Below are the code and all the weights of a small trained network. Each question names an input and a class and asks about switching units off, where a switched-off unit gives its printed mean instead of its output.

import numpy as np


def w(rows, s, z=0):
    codes = np.array(rows[::2]) - 128.0
    scale = np.full(codes.shape[1], s)
    scale[-1] = z or s
    return codes * scale


def f(y):
    return y / 2 * (1 + np.tanh(0.7978845608 * (y + 0.044715 * y**3)))


def log_softmax(a):
    a = a - a.max(-1, keepdims=True)
    return a - np.log(np.exp(a).sum(-1, keepdims=True))


def net(x, mask):
    res = np.array(x, float).reshape(1, 8) / 4 @ E
    y = f(res @ A[0][:, :-1].T + A[0][:, -1])
    res = res + np.where(mask, y, B[0][:, -1]) @ B[0][:, :-1]
    return log_softmax(res[-1] @ U[:, :-1].T + U[:, -1])


A, B = {}, {}
E = w([
[117,41,131,253,195,149],'x0',
[126,140,125,128,141,132],'x1',
[122,176,249,133,93,219],'x2',
[210,171,84,173,74,185],'x3',
[118,146,118,126,152,144],'x4',
[123,135,124,130,133,132],'x5',
[137,111,137,127,109,118],'x6',
[121,145,120,128,146,138],'x7',
],0.014)
A[0] = w([
[85,95,97,146,157,77,173],'neuron 1',
[130,159,121,54,118,74,12],'neuron 2',
[142,152,167,132,89,140,133],'neuron 3',
[96,166,124,37,98,81,179],'neuron 4',
[146,185,138,112,85,148,112],'neuron 5',
[139,115,143,194,133,145,205],'neuron 6',
[144,123,115,98,164,137,81],'neuron 7',
[143,130,53,119,120,99,238],'neuron 8',
[160,153,159,114,126,129,121],'neuron 9',
[104,125,224,133,138,174,159],'neuron 10',
[130,126,122,143,147,83,168],'neuron 11',
[126,155,119,61,115,93,247],'neuron 12',
[130,106,178,86,170,108,230],'neuron 13',
[91,134,249,140,123,182,40],'neuron 14',
[120,135,120,134,120,125,155],'neuron 15',
[164,183,171,94,94,166,125],'neuron 16',
[155,120,137,132,105,113,154],'neuron 17',
[175,135,59,109,135,90,2],'neuron 18',
[220,152,76,188,113,143,39],'neuron 19',
[138,153,104,107,145,181,151],'neuron 20',
[140,104,131,165,134,163,167],'neuron 21',
[153,147,124,149,65,200,90],'neuron 22',
[162,128,82,187,166,80,91],'neuron 23',
[166,122,58,176,104,164,224],'neuron 24',
[179,178,158,101,92,166,130],'neuron 25',
],0.016,0.011)
B[0] = w([
[108,61,135,101,118,136,206],'neuron 1',
[130,140,47,89,88,187,191],'neuron 2',
[103,105,104,115,150,78,176],'neuron 3',
[254,242,123,157,91,143,252],'neuron 4',
[72,70,144,149,163,132,195],'neuron 5',
[132,139,53,93,100,172,200],'neuron 6',
[145,107,148,156,101,136,130],'neuron 7',
[156,119,41,74,60,211,230],'neuron 8',
[100,103,144,127,160,128,157],'neuron 9',
[188,190,173,167,118,87,202],'neuron 10',
[92,82,109,114,111,126,168],'neuron 11',
[171,144,218,198,156,107,240],'neuron 12',
[109,69,93,56,77,176,195],'neuron 13',
[245,225,83,76,100,164,197],'neuron 14',
[108,130,109,139,112,124,138],'neuron 15',
[62,58,133,133,152,72,214],'neuron 16',
[109,117,116,133,141,156,149],'neuron 17',
[165,218,212,224,126,49,174],'neuron 18',
[246,212,112,42,76,210,200],'neuron 19',
[97,129,129,121,154,133,162],'neuron 20',
[125,172,103,108,52,145,178],'neuron 21',
[75,99,176,134,138,116,197],'neuron 22',
[82,51,119,88,144,125,189],'neuron 23',
[155,206,211,215,201,18,229],'neuron 24',
[55,48,113,120,156,56,213],'neuron 25',
],0.0088,0.022)
U = w([
[131,123,77,88,101,179,251],'0',
[136,145,181,164,120,126,21],'1',
[2,49,142,134,125,130,139],'2',
],0.019,0.0024)

Each question gives the input, the list of numbers given to net, and the class t.
The units are the neurons (one row each of A and B). Each row of codes is followed by its name. A weight is (code - 128) times the scale printed after its matrix; where a second scale follows, it is the last column's (A, B and U).
mask holds one flag per neuron, in row order. A switched-off neuron (its flag False) gives its mean, the last column of its row in B, instead of its output. The means were averaged over made-up inputs and are rounded, as every weight is.
A unit's drop is (log p(t) with every unit on - log p(t) with that unit switched off) / (log p(t) with every unit on - log p(t) with every unit switched off).
The circuit of an input: a set's keep is (log p(t) with only the set's units on - log p(t) with every unit switched off) / (log p(t) with every unit on - log p(t) with every unit switched off). Starting from the 12 units with the biggest drops (on a tie, the unit counted first), units are removed one at a time, each time the one whose removal leaves the highest keep (on an exact tie, the one counted first), for as long as the keep stays at least 0.8.
units of the circuit, in order: the units of the circuit, biggest drop first
unit that matters most: the unit with the biggest drop
k most important neurons: the k neurons with the biggest drops, biggest first
drop when u is switched off: that unit's drop, to one decimal
input [1,0,5,-1,-7,-1,-7,3], class 0: unit that matters most -> neuron 24
input [-1,0,3,1,-3,0,6,-4], class 2: units of the circuit, in order -> [neuron 4; neuron 19]
input [-5,-5,4,2,1,8,-6,-4], class 2: units of the circuit, in order -> [neuron 25; neuron 16]
input [0,3,4,5,4,-4,1,-7], class 2: units of the circuit, in order -> [neuron 4; neuron 25]
input [-7,8,1,-1,1,-5,-5,-5], class 1: 4 most important neurons -> [neuron 4; neuron 12; neuron 6; neuron 19]
input [7,3,0,8,2,-8,5,-2], class 0: 2 most important neurons -> [neuron 19; neuron 6]
input [-6,7,2,-2,5,1,8,3], class 1: 2 most important neurons -> [neuron 4; neuron 12]
input [1,0,3,-8,-7,4,2,-1], class 0: 4 most important neurons -> [neuron 24; neuron 13; neuron 14; neuron 18]
input [8,2,-1,2,6,8,1,-3], class 0: 2 most important neurons -> [neuron 6; neuron 12]
input [2,-2,4,-2,7,-5,6,-2], class 0: 2 most important neurons -> [neuron 24; neuron 12]
input [0,7,-8,3,-2,-6,2,-8], class 1: 3 most important neurons -> [neuron 18; neuron 24; neuron 13]
input [-5,3,4,2,-3,6,1,0], class 2: 2 most important neurons -> [neuron 25; neuron 16]
input [1,1,2,-5,1,-7,0,-4], class 0: 4 most important neurons -> [neuron 24; neuron 13; neuron 12; neuron 18]
input [-6,-2,-5,6,3,3,2,-2], class 1: units of the circuit, in order -> [neuron 18]
input [-2,4,6,2,-7,7,4,5], class 2: 2 most important neurons -> [neuron 25; neuron 16]
input [-6,-7,-6,6,3,-5,-5,4], class 1: 2 most important neurons -> [neuron 18; neuron 24]
input [7,1,-1,7,0,5,-5,-3], class 0: 3 most important neurons -> [neuron 6; neuron 19; neuron 12]
input [-1,-8,0,7,-5,7,-1,-3], class 1: 2 most important neurons -> [neuron 24; neuron 19]
input [4,-5,3,-7,-2,2,-3,-4], class 0: drop when neuron 20 is switched off -> 0.0
input [-6,-1,-7,5,5,1,2,2], class 1: unit that matters most -> neuron 18
input [-4,-7,-2,2,3,-8,5,3], class 1: drop when neuron 12 is switched off -> 0.1
input [8,4,-4,2,-5,6,-7,-7], class 0: drop when neuron 19 is switched off -> 0.2
